In the rows, 128 means zero.
Each row of numbers belongs to one of the elements below and depends on some of the facts about them. Some rows are named. Which element is each other row?

Facts:
balis bruflile:491 drate:giplorel
bame bruflile:491 drate:vegul
berefak bruflile:998 drate:zenapo bromos drastur
besin bruflile:998 drate:zenapo meskes:brosten klotri
bogruk bruflile:491
boguk bruflile:491 meskes:sufavak drastur
botrik bruflile:595 drate:kiteti
brapom bruflile:139 meskes:detrok rafu reflo trodrun
bretil bruflile:491
bribur bruflile:491 drate:lenar dapun
briskedu bruflile:998
brizafar bruflile:491 drate:vudro kosku
brizar bruflile:595 drate:nidron
brodu bruflile:595 meskes:truri vigrer
bromos bruflile:139
brosten bruflile:139
budren bruflile:998 drate:grutruk
dapun bruflile:595
demek bruflile:139
detrok bruflile:998 drate:keko
diflom bruflile:491
drastur bruflile:491 drate:mimoma
drebis bruflile:491 drate:klivol
dregi bruflile:998 drate:vegul plidor
dreza bruflile:491 drate:treku meskes:mamume soka
drobur bruflile:595 meskes:giplorel fofo
drulira bruflile:998
drunaklak bruflile:998 drate:kisko
dutro bruflile:491 drate:pludru kitraram
flasti bruflile:139
flifli bruflile:139
flima bruflile:595
flosas bruflile:139
fofo bruflile:491
fome bruflile:491 meskes:fostedrus demek niru
fostedrus bruflile:139
giplorel bruflile:139 drate:mimoma
gogek bruflile:491 drate:grupli zise meskes:drunaklak kaneros diflom
graflega bruflile:491
grirun bruflile:139
groman bruflile:998 meskes:sisa
grotrul bruflile:595 drate:keko kisko skamel skekoba
grupli bruflile:998
grutruk bruflile:998 drate:nubom meskes:mego skitral graflega plidor
kalon bruflile:139
kaneros bruflile:491
keklir bruflile:998 drate:klutun plamuk merim
keko bruflile:491 meskes:pludru klivol brosten
keron bruflile:998
kisko bruflile:491
kiteti bruflile:491 drate:flima
kitraram bruflile:139 drate:pepupe sipi zibuk
kitu bruflile:139
klaplobre bruflile:139 drate:keko
klatok bruflile:998 meskes:skiplun
kletrar bruflile:139
klivol bruflile:491
klizum bruflile:491
klodrik bruflile:491 drate:fostedrus
klodroko bruflile:491
klona bruflile:998 drate:klufasuk
klotri bruflile:998 drate:skiplun
klufasuk bruflile:998 drate:keklir
klutun bruflile:491 drate:vudro
kosku bruflile:491 meskes:balis bromos flifli
kozel bruflile:491 meskes:flosas mestan
lage bruflile:595 drate:flasti
lebas bruflile:491 meskes:kiteti kitu
lenar bruflile:491 drate:zatestum meskes:bame bromos briskedu bretil flifli keron
lepar bruflile:491 drate:pladrel
lipun bruflile:998
mamume bruflile:139 drate:vipem
mego bruflile:491 drate:plidor brapom stemal
merim bruflile:139 drate:vegul
mestan bruflile:998
mimoma bruflile:998
movir bruflile:491 drate:nubom meskes:dapun trodrun sufavak zise skekoba
mugri bruflile:139 meskes:nasu skekoba
nasu bruflile:491
nidron bruflile:595
niru bruflile:139
noman bruflile:139 meskes:zimel sufavak plodru
nubom bruflile:595
paro bruflile:595
pepupe bruflile:595 drate:pladrel kozel
pibrir bruflile:491 drate:zofer
pladrel bruflile:998 drate:botrik
plamuk bruflile:998
platur bruflile:491 drate:treku meskes:skamel
plenogran bruflile:491 meskes:studror balis plidron
plibror bruflile:595
plidor bruflile:491
plidron bruflile:491
plinam bruflile:491 drate:kosku
plinepu bruflile:491 drate:vipem
plito bruflile:998 meskes:skitral brizafar kiteti
plodru bruflile:139
plubi bruflile:139 meskes:plibror nubom klizum rekor
pludru bruflile:491 drate:vobror stemal
poflo bruflile:139 meskes:vudro zatestum kletrar rafu drulira keron
rafu bruflile:491
reflo bruflile:595
regosor bruflile:998 meskes:grirun klodrik zise
rekor bruflile:491
sidro bruflile:491 meskes:kiteti plodru bribur
sike bruflile:491 meskes:rafu
sipi bruflile:998
sisa bruflile:998 drate:mimoma botrik
sistek bruflile:491 meskes:soka
skamel bruflile:139 drate:flima
skekoba bruflile:491 drate:platur
skemevis bruflile:595 drate:sidro meskes:bribur
skiplun bruflile:139
skitral bruflile:595 drate:mimoma
soka bruflile:139
stapil bruflile:139 drate:drobur meskes:trurer truri diflom
stemal bruflile:491 drate:kosku
stiduk bruflile:491 meskes:demek plidor bretil
studror bruflile:139 drate:rafu lage niru zanum
sufavak bruflile:595
sutapo bruflile:139 drate:mimoma meskes:skiplun plidor
treku bruflile:595
trodrun bruflile:491
trunider bruflile:491
trurer bruflile:998 drate:nidron plinam plidron
truri bruflile:491
vaga bruflile:491 drate:zanum botrik
vavik bruflile:139 drate:plinepu flifli
vegul bruflile:998 drate:kiteti meskes:klodroko rafu rekor
vevun bruflile:998 drate:pepupe balis niru bromos zevustis
vigrer bruflile:998
vinan bruflile:595 drate:plinam nubom meskes:demek paro niru klivol merim vavik
vipem bruflile:139 drate:besin
vobror bruflile:491 drate:rafu drastur
votrun bruflile:998 drate:stemal
vudro bruflile:139 drate:giplorel
vuski bruflile:139 meskes:plinam bretil trunider
vuvus bruflile:595
zanor bruflile:998 drate:keklir
zanum bruflile:491 drate:treku
zatestum bruflile:139
zenapo bruflile:595 drate:zibuk
zevustis bruflile:139 drate:skitral
zibuk bruflile:491 drate:reflo
zimel bruflile:491 drate:movir lepar
zise bruflile:491
zofer bruflile:139 drate:plidron lage

Known rows:
kalon: [174 117 117 126 113 119 122 105 122 105 127 130 140 152 116 138  90 162
 134  98 140 116 130 102 113 112 129 167 110 118 102 118 105 148 137 151
 108 114 137 197 119 114 125 121 135 136 144]
zatestum: [189 142 116 116 120 104 118 107 136 108 114 147 140 141 110 132  77 165
 143 109 138 113 131 101 100 116 129 168 112 128 104 112  97 130 136 146
 118 120 135 168 138 116 123 132 132 136 142]
drulira: [179 135 117 120 135 103 121 109 140 107 122 140 141 129 116 124  77 151
 148 102 137 114 133 105 121 116 128 161 129 133 104 113  96 126 139 145
 112 121 139 183 146 116 123 132 132 136 154]
brapom: [177 146 123 120 117 119 130  99 120 106 122 153 140 186 114 183  90 159
 152  94 143 112 130 100 111 121 128 177  83 130 103 124  95 144 152 151
 127  90 143 162 139 106 118 118 131 139 150]
paro: [171 119 117 119 110 104 112 110 133 105 124 145 140 137 117 120  78 163
 122 102 153 119 140 113 125 113 143 161 151 107 102 111 124 144 151 152
 104 140 143 151 113 113 115 111 131 167 144]
bogruk: [169 125 118 139 111 120 124 101 125 103 128 132 140 134 110 126  84 157
 139  94 138 110 132 116 136 111 128 162 123 115 102 120 113 138 143 153
 108 114 144 173 128 101 123 126 133 130 142]
dregi: [166 118 117 135 133 115 127 123 121 104 153 129 139 122 112 116 106 155
 128  85 142 114 147 101 119 114 127 157  91 122 102 120 112 130 135 145
 103  87 140 142 136 141 109 132 143 120 154]
grotrul: [170 118 117 120 124 110 121 102 121 101 159 129 141 137 113 113 100 154
 111 124 140 112 131 101 107 112 131 157 115 118 101 122 124 121 136 145
 129  88 143 144 125 118 112 109 140 127 150]
kitraram: [171 122 118 119 124 115 119 112 119 103 156 129 140 136 120 105  99 157
 113 116 139 113 132  99  92 112 132 156 100 129 101 130 104 128 134 147
 115  90 143 143 119 120 110 116 141 120 141]
lebas: [170 121 116 154 115 131 125  96 119 112 171 148 145 145 116 164 102 154
 134  90 154 120 129 124 137 114 128 157  98 129 107 130 116 140 153 150
 107  92 142 205 132 110 111 122 134 136 140]
skiplun: [181 119 117 148 119 110 111 114 126 106 130 138 138 128 121 130  81 164
 129 106 146 113 131 107 104 112 132 160 132 120 107 113 108 146 139 147
 104 137 134 213 116 132 115 125 133 144 145]
rafu: [173 145 116 119 116 106 131 101 141 105 111 149 140 125 114 123  81 163
 148 133 140 116 134 117 121 119 131 160 141 122 103 113  95 128 147 145
 122 131 137 154 156 102 125 131 131 126 144]
bribur: [165 124 116 145 122 115 132 106 118 106 154 136 143 121 133 111  95 160
 117 139 142 114 131 128 119 115 132 158 126 131 104 120 110 122 148 145
 109 100 137 173 141 115 108 122 137 120 143]
nubom: [180 124 117 120 117 104 122 110 139 108 116 139 141 144 108 108  78 161
 128 125 139 114 129 105 126 113 138 161 127 112 102 116 111 126 135 144
 138 108 136 177 132 101 126 110 138 136 145]
bromos: [198 134 116 130 128 104 111 113 138 105 124 148 140 130 112 120  75 155
 132 109 140 114 131 102  95 115 131 159 131 131 108 111 102 135 135 144
 109 134 133 197 125 133 124 142 131 141 140]
sufavak: [169 118 116 118 115 110 140 102 127 105 118 137 141 124 121 143  82 177
 142 164 167 116 130 121 138 117 138 152 125 111 102 113 104 126 152 146
 120 107 135 217 149 113 112 110 140 153 145]
sike: [174 150 122 118 116 112 127  97 132 103 121 157 142 154 111 149  82 153
 148  94 138 115 131 111 125 122 128 167  97 123 103 122  94 131 149 149
 127 104 142 142 150 101 124 129 131 129 148]
brosten: [168 121 117 128 109 108 110 118 121 105 116 131 140 135 123 125  77 173
 133 100 143 108 138 108 108 113 139 172 141 110 102 111 106 153 148 160
 108 154 140 155 112 112 118 110 131 143 143]

Name these rows:
No name comes twice in this set of rows, the named rows included.
[176 116 115 132 116 120 134 109 119 103 125 131 140 130 138 168  90 174
 141 143 160 115 131 117 114 116 133 160 110 123 105 112  99 128 150 141
 105 113 136 239 135 123 110 122 139 139 143] => plodru
[171 118 116 124 116 111 139 100 128 106 111 141 140 141 116 155  84 172
 147 150 157 116 133 117 139 118 134 156 114 109 100 112 104 123 156 144
 125  98 135 195 151 101 116 113 138 153 145] => dapun
[165 120 118 121 123 126 133 101 118 106 132 132 140 153 115 174 126 152
 152  96 149 117 133 109 147 116 126 164  90 125 103 125 101 131 156 157
 108  91 151 187 146 103 113 113 136 143 155] => regosor
[168 139 116 121 137 106 131 111 121 109 119 135 140 118 117 117  95 154
 129 132 138 114 134 103 110 117 130 157 113 135 102 113  94 127 140 142
 115  97 140 138 154 115 109 116 140 121 153] => detrok
[173 124 118 170 116 117 117 102 128 104 141 150 144 123 118 132  82 151
 127 101 147 116 131 130 128 114 130 155 138 119 108 114 114 134 147 144
 106 124 137 204 126 116 111 130 129 137 140] => graflega
[172 128 123 118 114 127 132  98 120 106 128 133 139 177 108 179 110 165
 150 108 150 116 131 102 119 117 130 167  84 119 101 121 102 144 154 154
 112  95 139 177 135 104 113 114 134 143 140] => mugri
[165 130 117 140 109 110 110 113 130 106 115 139 143 123 119 113  82 163
 129  95 144 114 143 124 129 112 140 168 161 107 103 111 118 150 157 160
 106 158 145 140 115 101 115 112 129 138 143] => klivol
[191 116 116 116 141 103 114 100 118 111 132 131 163 124 118 160 136 154
 110 226 225 119 133 144  94 116 128 158 233 109 120 151  96 129 160 142
 114  84 144 149 112 194 127 128 132 132 145] => skitral
[184 135 117 130 137 106 114 105 120 108 147 142 140 131 116 107  85 155
 113 135 139 112 131  99  89 112 128 154 119 145 104 115 103 130 133 145
 121 108 141 152 125 138 113 124 134 121 143] => studror
[171 120 118 119 132 105 118 102 118 103 126 126 152 122 116 172 135 149
 110 140 179 113 145 124 134 111 128 169 195 111 115 146 103 130 152 157
 108  99 155 184 112 146 142 132 131 137 140] => mimoma

The same elements again, as new rows of numbers:
Some rows with their names:
plibror: [136 108 125 124 119 125 125 125 138 127 132 122 122 130 122 114 128 146
  98 129 127 127 135 123 137 125]
diflom: [129 140 106 126 133 122 124 126 131 136 135 129 125 131 125 131 127 135
 111 132 117 133 122 103  99 133]
fostedrus: [131 130 139 123 129  96 136 134 130 119 130 129 127 120 134 111 129 118
 145  93 138 127 120 128 136 125]
drulira: [130 113 133 121 115 142 122 126 143 125 125 129 119 137 133 114 135 137
 109 130 125 127 124 125 141 122]
brapom: [125 120 150 127 132 133 126 133 126 132 136 131 135 138 122 125 110 133
 192 103 138 127 143 132 179 120]
flasti: [130 127 132 130 135 122 125 131 130 126 127 136 138 134 135 136 126 124
 168 112 142 128 131 130 146 133]
drobur: [140 126 131 131 129 115 128 132 128 132 124 121 134 130 107 123 128 110
 156 105 119 126 125 113 123 119]
trodrun: [122 115 128 124 109 130 117 124 131 128 128 132 126 126 134 129 140 152
 119 153 128 128 135 120 138 124]
niru: [132 128 146 131 133 101 133 133 131 103 116 146 144 129 150 106 136 122
 158 114 157 129 136 148 166 143]
zise: [123 119 128 126 115 109 116 128 128 136 128 134 135 125 129 123 142 140
 149 133 122 128 132 104 137 119]
stiduk: [132 127 149 127 120 110 134 128 121 119 124 122 125 122 114 133 123 101
 137  99 123 125  96 140 112 118]
brodu: [138 133 115 132 130 131 127 129 127 135 136 111 133 133 105 140 123 114
 126 120 115 128 123 110 103 123]
fofo: [128 130 118 131 126 116 124 128 130 131 137 128 126 128 128 130 127 139
 109 130 122 130 128 108 116 127]
klodroko: [127 110 128 125 123 125 119 125 133 125 134 127 123 132 132 125 131 149
 113 132 127 128 129 124 135 123]
keron: [130 115 132 117 114 145 128 121 143 121 119 132 118 136 132 109 134 116
 128 129 132 124 118 126 150 129]
mimoma: [135 133 134 138 139 127 125 135 125 115 107 146 152 140 139  96 123 109
 192 117 147 130 137 128 168 133]
plamuk: [132 148 132 126 140 116 134 134 116 135 117 133 131 130 128 109 100 120
 141 122 108 137 146 121 139 124]
platur: [141 128 121 143 127 117 126 126 116 119 135 125 120 130 110 124 132 104
  98 129 108 127 133 122  87 130]

Which element is each row?
No name comes twice in this set of rows, the named rows included.
[133 122 142 132 124 154 121 124 144 103 117 149 141 143 162 124 126 111
 187 106 171 121 119 154 173 143] => bromos
[129 136 110 129 132 138 127 129 131 142 149 114 125 137 112 152 125 130
 131 118 123 126 125 125  93 125] => stapil
[131 135 134 121 111 117 131 126 135 129 128 134 129 127 140 116 131 106
 166 100 147 126 113 125 129 130] => skiplun
[137 136 104 137 126 129 128 125 131 130 126 119 113 135 122 118 140 114
  58 145 102 129 139 110  69 132] => drunaklak
[130 143 154 123 145 133 133 131 122 120 124 138 140 134 127 119  86 103
 215  92 144 132 117 136 202 122] => kosku
[109 152 120 122 125 147 136 124 115 151 122 129 126 111 151 140 104 148
 132 153 130 135 117 145 135 131] => brizafar
[139 124 116 135 125 128 133 119 129 125 128 106 103 120 110 130 135 111
  13 160  99 126 142 138  50 131] => grotrul
[125 131 136 134 115 125 122 128 117 139 127 131 141 121 111 129 135  93
 193 116 123 123 107 115 113 115] => sidro
[127 149 145 124 132 113 138 129 117 124 110 150 127 117 152  99 102  95
 179 107 140 135 120 127 153 135] => plidor
[126 129 132 129 136 153 126 122 133 113 125 140 128 134 156 117 120 133
 140 139 153 127 123 144 151 143] => balis
[119 119 128 137 126 146 117 128 119 129 121 142 147 129 150 136 140 149
 157 163 147 127 136 142 162 135] => drastur
[127 138 128 132 140 136 129 131 128 127 129 140 141 133 147 125 116 141
 146 134 146 131 147 134 154 144] => giplorel
[117 132 116 128 118 139 126 117 126 146 132 124 121 114 132 153 143 132
  98 154 125 127 114 117  87 122] => bribur
[137 125 151 130 139 130 130 134 121 119 113 131 127 138 110 114 107 118
 141 131 113 131 154 131 149 122] => vegul

Now the same elements, written a new way:
Some rows with their names:
zofer: [127 127 144 142 121 125 123 112 132 137 117 126 125 143 125]
brodu: [134 148 126 121 116 145 146 110 165 123 129 108 132 113 142]
zanor: [112 124 154 121 131 113 115 165 109 170 130 122 122 109 112]
plodru: [150 107 107 149 121 126 119 133 143 114 136 104 140 120 122]
keron: [127 135 106 125 136 118 118 106 132 130 148 138 129 113 121]
lepar: [123 127 132 126 128 116 123 138 101 131 110 131 129 142 123]
kiteti: [149  60 119 127 135 129 114 246  70 129 136 106 122 113 129]
skiplun: [137 154 120 151 127 173 122 104 130  97 155 160 101 137 125]
trunider: [139 141 121 133 127 125 114 102 126 121 136 131 131 123 116]
nasu: [139 131 122 131 133 124 118 107 131 121 133 124 133 118 124]
klaplobre: [142 123 158 144 123 139 115 134 122 156 133 119 125 106 128]
skitral: [113 106 123 138 131 127 131 173 111 126 114 130 117 166 122]
graflega: [140 134 120 131 132 137 110 103 126 117 141 132 126 125 112]
vaga: [115 117 174 123 127 120 123 165 103 161  95 123 122 136 110]
groman: [121 135 116 110 123 132 143 133 148 122 145 121 132 104 128]
pibrir: [126 131 139 125 128 120 122 106 119 133 112 122 130 129 103]
boguk: [141 122 120 112 114 130 148 135 163 111 121  96 143 106 134]
mego: [110 122 164 124 124 129 126 141 126 154  98 121 116 128  77]

Which element is each row?
No name comes twice in this set of rows, the named rows included.
[151 133 106 148 129 136 111  85 143 113 154 145 127 127 152] => zatestum
[133 162 146 143 118 154 127  90 139 121 137 137 116 139 125] => demek
[146 141 107 130 132 118 119 122 105 112 138 142 133 147 150] => plidron
[153 149 139 111 132 164 138 168 103 122 151 138 121 105 184] => keko
[150 126 116 137 146 135 124 172  87 130 153 152 124 133 190] => treku
[149 128 108 129 122 116 122 121 150 126 133  95 148 115 133] => sufavak
[149 143 118 147 128 137 118  93 137 109 147 137 125 130 142] => fostedrus
[104 127 132 125 130 100 125 147 116 153 119 120 125 132  97] => votrun
[130 158 140 125 126 143 121  95 112 120 137 140 115 130 113] => bretil
[ 92 118 156 118 131 102 133 182 103 169 102 118 118 139 102] => sisa
[137 123 121 143 134 121 123 124 116 115 131 139 122 143 155] => flasti
[132 128 129 122 143 122 116 175  88 151 154 141 131 118 149] => plamuk
[121 141 140 113 113 144 147  95 174 131 111 101 136 107 100] => gogek
[128 118 138 134 136 127 127 189  86 152 130 143 118 146 166] => botrik
[136 139 107 148 124 120 127  81 146 101 129 135 131 151 130] => vipem

